Below are the code and all the weights of a small trained network. Each question names an input and a class and asks about switching units off, where a switched-off unit gives its printed mean instead of its output.

import numpy as np


def w(rows, s, z=0):
    codes = np.array(rows[::2]) - 128.0
    scale = np.full(codes.shape[1], s)
    scale[-1] = z or s
    return codes * scale


def norm(h):
    return h / np.sqrt((h * h).mean(-1, keepdims=True) + 1e-5)


def f(y):
    return y / 2 * (1 + np.tanh(0.7978845608 * (y + 0.044715 * y**3)))


def log_softmax(a):
    a = a - a.max(-1, keepdims=True)
    return a - np.log(np.exp(a).sum(-1, keepdims=True))


def net(x, mask):
    res = np.array(x, float).reshape(1, 7) / 4 @ E
    u = 0
    for l in range(4):
        y = f(norm(res) @ A[l][:, :-1].T + A[l][:, -1])
        res = res + np.where(mask[u : u + 5], y, B[l][:, -1]) @ B[l][:, :-1]
        u += 5
    return log_softmax(norm(res)[-1] @ U[:, :-1].T + U[:, -1])


A, B = {}, {}
E = w([
[137,45,93,44,155,254,92,81,202,103,202,200],'x0',
[198,61,89,219,80,53,102,172,142,178,195,178],'x1',
[214,60,164,143,21,157,45,38,95,87,22,89],'x2',
[167,171,52,215,180,157,116,72,95,60,190,61],'x3',
[205,81,212,110,162,115,231,132,73,56,144,195],'x4',
[9,53,209,173,173,92,110,38,68,157,186,103],'x5',
[131,124,126,124,136,124,125,129,128,127,130,118],'x6',
],0.00063)
A[0] = w([
[251,84,229,99,221,113,212,158,30,36,177,154,20],'0.n1',
[104,61,48,71,187,236,67,93,173,79,162,207,44],'0.n2',
[98,196,153,225,131,21,149,213,28,122,25,79,22],'0.n3',
[103,203,152,227,136,32,151,220,28,107,26,71,32],'0.n4',
[36,41,195,157,117,144,191,69,126,171,149,109,5],'0.n5',
],0.0017)
B[0] = w([
[9,148,28,212,20,122,216,52,214,84,56,221,253],'0.n1',
[193,167,176,110,52,122,214,25,175,208,194,67,243],'0.n2',
[229,145,176,63,72,157,187,15,235,189,229,97,176],'0.n3',
[226,149,185,46,67,148,200,6,231,209,228,107,191],'0.n4',
[201,216,84,65,166,49,59,138,50,64,145,195,14],'0.n5',
],0.0013,0.00032)
A[1] = w([
[213,60,54,191,99,46,126,143,86,203,167,197,102],'1.n1',
[67,209,135,72,164,79,158,193,222,149,216,186,82],'1.n2',
[154,136,140,123,123,101,123,156,104,123,131,147,5],'1.n3',
[175,81,180,143,62,139,23,79,153,38,66,105,103],'1.n4',
[253,202,39,109,87,194,184,234,219,87,48,140,98],'1.n5',
],0.0019,0.0033)
B[1] = w([
[101,138,234,114,144,194,96,166,173,31,142,70,156],'1.n1',
[182,66,120,137,130,167,157,131,74,164,105,88,159],'1.n2',
[108,178,82,155,205,189,172,25,114,52,218,62,1],'1.n3',
[153,82,94,135,173,176,216,168,64,188,132,101,196],'1.n4',
[106,159,134,73,144,57,59,106,5,89,209,177,241],'1.n5',
],0.0021,0.0011)
A[2] = w([
[23,47,220,188,173,84,118,36,93,156,159,100,55],'2.n1',
[165,177,53,223,164,174,144,59,98,50,195,63,34],'2.n2',
[136,32,85,52,167,253,93,85,181,111,194,201,11],'2.n3',
[80,213,141,27,188,163,170,50,98,107,40,97,22],'2.n4',
[73,174,94,114,230,91,210,198,163,155,218,153,3],'2.n5',
],0.0023,0.00077)
B[2] = w([
[222,217,54,50,123,119,96,176,100,69,156,174,245],'2.n1',
[72,38,251,2,153,55,93,168,177,236,33,216,139],'2.n2',
[175,229,204,164,74,28,186,107,130,167,118,38,254],'2.n3',
[180,62,157,231,89,107,71,214,176,98,234,134,187],'2.n4',
[193,55,118,156,118,210,137,126,57,149,77,56,204],'2.n5',
],0.0024,0.00082)
A[3] = w([
[181,61,168,133,151,129,227,102,104,64,138,185,145],'3.n1',
[82,85,176,36,92,97,154,246,180,197,52,207,52],'3.n2',
[171,78,168,243,106,122,64,215,226,65,203,118,2],'3.n3',
[40,177,7,152,97,150,45,121,168,203,108,63,128],'3.n4',
[190,66,126,111,51,208,82,38,43,107,41,109,118],'3.n5',
],0.0021,0.00059)
B[3] = w([
[63,169,47,163,87,156,89,103,171,137,85,94,246],'3.n1',
[96,89,147,136,255,122,45,14,145,130,124,95,246],'3.n2',
[3,133,202,88,124,251,85,166,166,78,157,63,163],'3.n3',
[119,118,125,175,104,136,239,77,133,16,90,212,169],'3.n4',
[99,134,76,146,250,165,220,215,113,183,215,96,233],'3.n5',
],0.002,0.0012)
U = w([
[252,249,241,116,7,19,248,30,234,250,198,8,237],'0',
[179,12,11,207,243,250,243,242,7,245,128,22,182],'1',
[208,238,15,4,127,22,4,185,2,26,236,247,99],'2',
[50,8,228,62,253,46,10,22,212,209,22,163,83],'3',
[21,108,244,166,54,252,27,247,234,7,231,44,2],'4',
[18,138,9,251,18,130,246,16,206,10,9,246,34],'5',
],0.0047,0.00072)

Each question gives the input, the list of numbers given to net, and the class t.
The units are the neurons (one row each of A and B). Each row of codes is followed by its name. A weight is (code - 128) times the scale printed after its matrix; where a second scale follows, it is the last column's (A, B and U).
mask holds one flag per neuron, layer by layer. A switched-off neuron (its flag False) gives its mean, the last column of its row in B, instead of its output. The means were averaged over made-up inputs and are rounded, as every weight is.
A unit's drop is (log p(t) with every unit on - log p(t) with that unit switched off) / (log p(t) with every unit on - log p(t) with every unit switched off).
The circuit of an input: a set's keep is (log p(t) with only the set's units on - log p(t) with every unit switched off) / (log p(t) with every unit on - log p(t) with every unit switched off). Starting from the 12 units with the biggest drops (on a tie, the unit counted first), units are removed one at a time, each time the one whose removal leaves the highest keep (on an exact tie, the one counted first), for as long as the keep stays at least 0.8.
units of the circuit, in order: the units of the circuit, biggest drop first
unit that matters most: the unit with the biggest drop
k most important neurons: the k neurons with the biggest drops, biggest first
k most important neurons of layer l: the k neurons of layer l with the biggest drops, biggest first
input [-8,5,-5,8,-6,6,-6], class 0: unit that matters most => 0.n4
input [-7,-7,5,-3,3,-8,-2], class 2: 4 most important neurons => (1.n5 2.n3 0.n2 1.n1)
input [-5,0,8,-8,-5,-5,-5], class 1: 2 most important neurons of layer 2 => (2.n2 2.n3)
input [-7,-8,-5,-4,-4,1,6], class 4: 4 most important neurons => (2.n4 2.n3 0.n2 1.n4)
input [8,7,-4,-3,-8,-3,-2], class 0: 4 most important neurons => (2.n3 0.n2 2.n4 0.n1)
input [-4,5,7,5,-8,1,6], class 5: 3 most important neurons => (3.n4 2.n5 1.n2)
input [-6,-7,-1,6,8,8,-2], class 2: 2 most important neurons => (2.n1 2.n3)
input [5,-8,3,-3,4,-7,3], class 4: 2 most important neurons => (2.n4 2.n1)
input [2,5,-5,7,2,5,2], class 3: 2 most important neurons => (2.n2 1.n5)
input [6,5,4,-1,8,5,2], class 5: units of the circuit, in order => (0.n1 3.n1)
input [8,7,-6,-6,-6,4,4], class 0: 4 most important neurons => (2.n3 2.n4 2.n2 0.n2)
input [8,2,8,-7,7,5,-3], class 0: 2 most important neurons => (2.n3 2.n5)
input [6,7,3,-4,6,-3,4], class 4: units of the circuit, in order => (1.n1 3.n3)
input [-1,7,6,6,-5,-5,3], class 4: 3 most important neurons => (1.n1 2.n5 3.n3)
input [0,-2,-7,-1,-4,-1,-1], class 1: units of the circuit, in order => (2.n5)
input [-3,-1,7,-2,-8,8,-2], class 2: 2 most important neurons => (2.n1 2.n5)
input [-4,-6,-1,3,-7,5,1], class 5: 2 most important neurons of layer 3 => (3.n4 3.n5)
input [-5,0,-6,-2,-7,1,-3], class 5: 2 most important neurons of layer 3 => (3.n4 3.n5)
input [3,-1,8,-5,-6,7,6], class 1: units of the circuit, in order => (3.n5 1.n4)
input [3,-7,8,-6,5,-3,2], class 1: units of the circuit, in order => (3.n5)
input [4,-8,-6,-7,-6,8,-5], class 2: 2 most important neurons of layer 1 => (1.n1 1.n4)
